Below is a small trained network, with its code and all its weights. Each question gives an input and a class and asks what happens when units are switched off, that is, made to give their printed mean instead of their output.

import numpy as np


def w(rows, s, z=0):
    codes = np.array(rows[::2]) - 128.0
    scale = np.full(codes.shape[1], s)
    scale[-1] = z or s
    return codes * scale


def f(y):
    return np.maximum(y, 0)


def log_softmax(a):
    a = a - a.max(-1, keepdims=True)
    return a - np.log(np.exp(a).sum(-1, keepdims=True))


def net(x, mask):
    res = np.array(x, float).reshape(1, 3) / 4 @ E
    y = f(res @ A[0][:, :-1].T + A[0][:, -1])
    res = res + np.where(mask, y, B[0][:, -1]) @ B[0][:, :-1]
    return log_softmax(res[-1] @ U[:, :-1].T + U[:, -1])


A, B = {}, {}
E = w([
[70,96,243,95,193,182,132,64],'x0',
[127,166,55,109,240,182,55,137],'x1',
[100,124,164,166,45,254,66,172],'x2',
],0.0097)
A[0] = w([
[92,166,161,197,60,248,58,195,69],'n1',
[155,156,95,75,204,92,137,116,114],'n2',
[148,179,80,85,199,159,43,156,19],'n3',
[114,171,180,226,61,80,215,142,173],'n4',
[140,147,154,117,123,192,29,170,54],'n5',
[157,104,109,69,150,69,158,134,51],'n6',
[193,191,91,143,95,142,123,153,85],'n7',
[133,175,123,111,153,111,191,92,54],'n8',
[150,162,80,184,92,121,121,168,59],'n9',
[56,115,207,144,194,118,147,96,89],'n10',
[135,138,84,144,202,190,63,133,244],'n11',
[120,149,92,79,173,161,65,132,21],'n12',
[209,220,49,168,115,60,118,197,86],'n13',
[124,186,86,160,71,135,154,122,92],'n14',
[97,112,211,157,50,97,172,103,74],'n15',
[129,134,140,169,66,131,128,74,56],'n16',
[55,167,179,97,160,133,142,133,56],'n17',
[129,83,176,131,160,146,92,86,57],'n18',
[71,146,196,115,192,175,140,74,71],'n19',
[97,111,108,114,193,62,153,95,48],'n20',
],0.011)
B[0] = w([
[203,173,196,202,192,54,143,79,234],'n1',
[139,116,133,173,172,62,186,122,194],'n2',
[124,137,53,31,203,128,25,152,177],'n3',
[105,89,71,84,179,125,200,193,239],'n4',
[180,182,117,164,182,69,96,151,171],'n5',
[181,176,142,169,146,75,81,101,162],'n6',
[134,86,157,90,80,166,89,87,168],'n7',
[165,199,90,146,198,50,110,133,149],'n8',
[135,111,147,68,89,160,73,82,166],'n9',
[196,58,131,95,86,184,109,115,187],'n10',
[71,77,112,125,148,148,218,207,253],'n11',
[73,171,43,8,215,83,136,200,154],'n12',
[162,52,153,75,110,211,78,72,221],'n13',
[159,62,134,68,124,166,93,114,160],'n14',
[87,131,56,58,195,115,134,202,199],'n15',
[191,184,68,53,176,49,103,149,146],'n16',
[183,128,126,38,101,147,22,103,149],'n17',
[187,113,84,46,69,178,33,75,152],'n18',
[169,53,124,67,73,182,79,79,187],'n19',
[166,181,173,192,151,91,72,95,171],'n20',
],0.012,0.014)
U = w([
[166,87,140,69,73,210,86,37,38],'0',
[85,150,60,74,152,115,116,204,42],'1',
[214,170,159,185,159,38,109,62,93],'2',
[96,84,141,152,115,178,196,159,236],'3',
[50,241,114,251,13,251,182,7,10],'4',
],0.013)

Each question gives the input, the list of numbers given to net, and the class t.
The units are the neurons (one row each of A and B). Each row of codes is followed by its name. A weight is (code - 128) times the scale printed after its matrix; where a second scale follows, it is the last column's (A, B and U).
mask holds one flag per neuron, in row order. A switched-off neuron (its flag False) gives its mean, the last column of its row in B, instead of its output. The means were averaged over made-up inputs and are rounded, as every weight is.
A unit's drop is (log p(t) with every unit on - log p(t) with that unit switched off) / (log p(t) with every unit on - log p(t) with every unit switched off).
The circuit of an input: a set's keep is (log p(t) with only the set's units on - log p(t) with every unit switched off) / (log p(t) with every unit on - log p(t) with every unit switched off). Starting from the 12 units with the biggest drops (on a tie, the unit counted first), units are removed one at a time, each time the one whose removal leaves the highest keep (on an exact tie, the one counted first), for as long as the keep stays at least 0.8.
units of the circuit, in order: the units of the circuit, biggest drop first
most important unit: the unit with the biggest drop
k most important neurons: the k neurons with the biggest drops, biggest first
drop of u: that unit's drop, to one decimal
input [8,8,-5], class 0: units of the circuit, in order : (n19)
input [3,3,2], class 3: units of the circuit, in order : (n11, n15)
input [-1,7,8], class 2: 4 most important neurons : (n1, n5, n4, n15)
input [8,0,-8], class 0: 3 most important neurons : (n19, n10, n1)
input [0,-8,-8], class 1: 4 most important neurons : (n4, n15, n1, n5)
input [-3,-3,2], class 3: 2 most important neurons : (n3, n12)
input [3,-1,0], class 3: 2 most important neurons : (n13, n9)
input [-5,-2,-6], class 2: 2 most important neurons : (n6, n19)
input [-6,-5,7], class 2: 2 most important neurons : (n1, n19)
input [-4,-4,6], class 2: 2 most important neurons : (n1, n11)
input [3,0,1], class 3: 2 most important neurons : (n13, n9)
input [3,-3,0], class 3: 3 most important neurons : (n3, n13, n12)
input [-4,-8,8], class 1: 2 most important neurons : (n4, n15)
input [-8,8,-2], class 0: 2 most important neurons : (n13, n7)
input [2,-7,-2], class 1: most important unit : n15
input [3,-8,7], class 1: 2 most important neurons : (n15, n4)
input [-5,4,-7], class 2: drop of n2 : 0.6
input [2,-6,2], class 1: drop of n15 : 0.2
input [6,-7,-3], class 1: drop of n4 : 1.2
input [-4,-2,3], class 0: most important unit : n11
input [3,1,0], class 3: drop of n13 : 1.5
